Below is a small trained network, with its code and all its weights. Each question gives an input and a class and asks what happens when units are switched off, that is, made to give their printed mean instead of their output.

import numpy as np


def w(rows, s, z=0):
    codes = np.array(rows[::2]) - 128.0
    scale = np.full(codes.shape[1], s)
    scale[-1] = z or s
    return codes * scale


def f(y):
    return y / 2 * (1 + np.tanh(0.7978845608 * (y + 0.044715 * y**3)))


def log_softmax(a):
    a = a - a.max(-1, keepdims=True)
    return a - np.log(np.exp(a).sum(-1, keepdims=True))


def net(x, mask):
    res = np.array(x, float).reshape(1, 6) / 4 @ E
    y = f(res @ A[0][:, :-1].T + A[0][:, -1])
    res = res + np.where(mask, y, B[0][:, -1]) @ B[0][:, :-1]
    return log_softmax(res[-1] @ U[:, :-1].T + U[:, -1])


A, B = {}, {}
E = w([
[80,84,197,92,238,213],'x0',
[128,128,131,126,131,122],'x1',
[127,131,118,126,132,132],'x2',
[130,122,119,117,130,127],'x3',
[3,112,119,94,46,117],'x4',
[159,212,171,19,76,158],'x5',
],0.013)
A[0] = w([
[123,111,168,102,195,223,153],'N1',
[109,71,103,168,150,83,223],'N2',
[28,93,133,98,72,116,197],'N3',
[156,162,55,157,58,36,249],'N4',
[145,191,163,53,112,130,194],'N5',
[154,209,165,71,94,147,178],'N6',
[101,52,84,201,165,87,252],'N7',
[253,121,136,156,161,160,254],'N8',
[89,119,165,78,182,201,151],'N9',
[211,156,117,155,123,81,177],'N10',
[90,74,147,158,173,138,164],'N11',
],0.012,0.0095)
B[0] = w([
[102,82,193,112,191,99,223],'N1',
[163,117,108,208,93,146,203],'N2',
[59,113,106,149,91,191,215],'N3',
[141,183,100,143,47,83,249],'N4',
[110,165,133,52,104,117,214],'N5',
[135,125,105,37,114,123,215],'N6',
[173,118,148,253,122,134,237],'N7',
[229,147,143,109,224,76,254],'N8',
[85,123,162,113,167,139,213],'N9',
[180,177,83,106,157,143,202],'N10',
[121,70,121,190,162,162,185],'N11',
],0.014,0.02)
U = w([
[194,175,88,172,147,103,75],'0',
[86,135,98,185,41,116,254],'1',
[154,56,179,161,199,107,134],'2',
[35,58,104,176,176,200,186],'3',
[161,186,49,40,150,100,146],'4',
[62,140,77,55,37,109,131],'5',
[109,126,211,40,190,65,51],'6',
[2,123,169,49,143,189,87],'7',
],0.0095,0.0017)

Each question gives the input, the list of numbers given to net, and the class t.
The units are the neurons (one row each of A and B). Each row of codes is followed by its name. A weight is (code - 128) times the scale printed after its matrix; where a second scale follows, it is the last column's (A, B and U).
mask holds one flag per neuron, in row order. A switched-off neuron (its flag False) gives its mean, the last column of its row in B, instead of its output. The means were averaged over made-up inputs and are rounded, as every weight is.
A unit's drop is (log p(t) with every unit on - log p(t) with that unit switched off) / (log p(t) with every unit on - log p(t) with every unit switched off).
The circuit of an input: a set's keep is (log p(t) with only the set's units on - log p(t) with every unit switched off) / (log p(t) with every unit on - log p(t) with every unit switched off). Starting from all 11 units, units are removed one at a time, each time the one whose removal leaves the highest keep (on an exact tie, the one counted first), for as long as the keep stays at least 0.8.
circuit, biggest first: the units of the circuit, biggest drop first
most important unit: the unit with the biggest drop
top k neurons: the k neurons with the biggest drops, biggest first
drop when u is switched off: that unit's drop, to one decimal
input [1,1,-4,6,-1,1], class 6: most important unit => N7
input [2,7,-7,-7,2,0], class 3: circuit, biggest first => N8; N4
input [1,-8,-8,6,6,-8], class 3: top 2 neurons => N11; N4
input [1,5,5,8,-8,7], class 6: top 2 neurons => N4; N1
input [3,-3,5,-8,-8,1], class 6: top 2 neurons => N7; N2
input [-1,8,5,-1,8,0], class 1: top 2 neurons => N6; N5
input [0,-2,4,2,6,-7], class 1: top 4 neurons => N1; N9; N2; N7
input [0,-1,-3,-5,2,-1], class 1: top 3 neurons => N8; N1; N9
input [0,7,2,6,6,8], class 5: top 2 neurons => N1; N6
input [0,-5,-3,8,2,3], class 5: top 2 neurons => N8; N1
input [5,0,-7,3,4,1], class 7: top 2 neurons => N7; N2
input [0,-1,0,1,7,0], class 1: top 2 neurons => N1; N6
input [3,-1,3,-1,1,6], class 7: drop when N8 is switched off => 0.8
input [1,0,-2,-7,6,8], class 7: most important unit => N4
input [-3,-1,1,-3,1,4], class 5: drop when N8 is switched off => 0.7
input [-5,1,-6,-8,6,0], class 1: drop when N6 is switched off => 0.2
input [7,-7,1,-4,-1,2], class 6: drop when N7 is switched off => 0.1
input [1,-1,1,5,4,-4], class 3: top 2 neurons => N4; N11
